Below is a small trained network, with its code and all its weights. Each question gives an input and a class and asks what happens when units are switched off, that is, made to give their printed mean instead of their output.

import numpy as np


def w(rows, s, z=0):
    codes = np.array(rows[::2]) - 128.0
    scale = np.full(codes.shape[1], s)
    scale[-1] = z or s
    return codes * scale


def f(y):
    return y / 2 * (1 + np.tanh(0.7978845608 * (y + 0.044715 * y**3)))


def log_softmax(a):
    a = a - a.max(-1, keepdims=True)
    return a - np.log(np.exp(a).sum(-1, keepdims=True))


def net(x, mask):
    res = np.array(x, float).reshape(1, 6) / 4 @ E
    y = f(res @ A[0][:, :-1].T + A[0][:, -1])
    res = res + np.where(mask, y, B[0][:, -1]) @ B[0][:, :-1]
    return log_softmax(res[-1] @ U[:, :-1].T + U[:, -1])


A, B = {}, {}
E = w([
[146,254,110,191,127,187],'x0',
[122,75,220,218,112,115],'x1',
[12,109,116,118,145,230],'x2',
[125,132,132,123,128,122],'x3',
[95,130,70,151,20,87],'x4',
[147,122,121,129,103,169],'x5',
],0.01)
A[0] = w([
[121,157,130,160,113,139,166],'N0',
[6,140,151,132,153,175,143],'N1',
[110,148,106,99,137,112,55],'N2',
[125,224,121,213,155,158,3],'N3',
[143,21,144,73,120,121,12],'N4',
[100,105,110,147,138,180,82],'N5',
[163,113,146,101,172,151,91],'N6',
[116,92,187,224,125,117,93],'N7',
[120,104,211,196,87,136,18],'N8',
[127,149,64,97,150,126,106],'N9',
[171,125,170,91,207,155,56],'N10',
[47,142,139,143,129,144,59],'N11',
[243,149,176,133,116,58,88],'N12',
[107,107,109,142,138,169,98],'N13',
[139,132,98,100,150,133,82],'N14',
[82,146,85,148,11,85,48],'N15',
[121,73,116,114,133,119,67],'N16',
[107,117,131,120,121,164,102],'N17',
[149,153,30,39,147,131,76],'N18',
[148,129,130,71,108,135,65],'N19',
[155,158,192,118,179,167,84],'N20',
[213,148,108,143,123,99,58],'N21',
],0.016,0.0032)
B[0] = w([
[105,157,131,113,113,110,160],'N0',
[211,78,99,103,80,176,218],'N1',
[134,140,148,151,134,136,145],'N2',
[11,107,182,103,24,83,217],'N3',
[33,131,157,108,32,86,209],'N4',
[165,84,124,110,137,120,164],'N5',
[112,137,88,142,167,112,161],'N6',
[154,211,192,167,152,167,199],'N7',
[158,162,206,165,208,107,189],'N8',
[144,149,185,149,146,133,178],'N9',
[106,135,37,164,185,115,186],'N10',
[169,101,119,88,127,123,171],'N11',
[190,61,99,78,89,175,249],'N12',
[163,102,118,119,126,121,155],'N13',
[131,135,144,146,150,144,150],'N14',
[88,135,5,150,221,112,226],'N15',
[84,143,134,110,78,133,162],'N16',
[154,117,121,99,129,129,150],'N17',
[158,172,229,167,159,141,228],'N18',
[131,146,157,132,123,106,149],'N19',
[93,160,58,136,179,97,180],'N20',
[180,81,120,96,100,143,199],'N21',
],0.024,0.016)
U = w([
[255,84,92,24,101,154,69],'0',
[206,189,196,118,168,132,153],'1',
[81,137,132,45,54,86,255],'2',
[141,143,11,97,201,100,30],'3',
],0.0083,0.0036)

Each question gives the input, the list of numbers given to net, and the class t.
The units are the neurons (one row each of A and B). Each row of codes is followed by its name. A weight is (code - 128) times the scale printed after its matrix; where a second scale follows, it is the last column's (A, B and U).
mask holds one flag per neuron, in row order. A switched-off neuron (its flag False) gives its mean, the last column of its row in B, instead of its output. The means were averaged over made-up inputs and are rounded, as every weight is.
A unit's drop is (log p(t) with every unit on - log p(t) with that unit switched off) / (log p(t) with every unit on - log p(t) with every unit switched off).
The circuit of an input: a set's keep is (log p(t) with only the set's units on - log p(t) with every unit switched off) / (log p(t) with every unit on - log p(t) with every unit switched off). Starting from the 12 units with the biggest drops (on a tie, the unit counted first), units are removed one at a time, each time the one whose removal leaves the highest keep (on an exact tie, the one counted first), for as long as the keep stays at least 0.8.
units of the circuit, in order: the units of the circuit, biggest drop first
unit that matters most: the unit with the biggest drop
top k neurons: the k neurons with the biggest drops, biggest first
drop of u: that unit's drop, to one decimal
input [-4,-5,-6,5,8,0], class 3: top 2 neurons	[N15, N1]
input [-7,-5,-4,2,-4,0], class 2: unit that matters most	N4
input [-3,3,-1,0,4,1], class 3: top 3 neurons	[N3, N18, N15]
input [2,8,7,2,7,-7], class 1: top 4 neurons	[N8, N7, N12, N21]
input [-5,6,3,8,-2,-8], class 1: top 2 neurons	[N7, N8]
input [-7,-2,-5,7,4,-7], class 2: top 2 neurons	[N4, N1]
input [-6,3,-2,-4,-6,-3], class 2: top 2 neurons	[N4, N15]
input [0,-7,1,1,7,5], class 1: top 4 neurons	[N18, N9, N10, N20]
input [1,8,7,-2,6,-8], class 1: top 4 neurons	[N7, N8, N12, N21]
input [6,-4,6,4,4,0], class 0: top 2 neurons	[N1, N4]
input [7,-6,-1,4,-8,-7], class 3: top 3 neurons	[N10, N20, N4]
input [-1,8,8,3,2,-4], class 0: top 3 neurons	[N1, N11, N18]
input [-2,7,4,7,-4,-2], class 1: drop of N8	0.1
input [-7,-4,-2,-6,-6,-4], class 2: units of the circuit, in order	[N4]
input [-4,-8,-7,-7,-4,2], class 1: drop of N19	0.2
input [-6,-2,-5,2,5,5], class 2: drop of N1	0.7
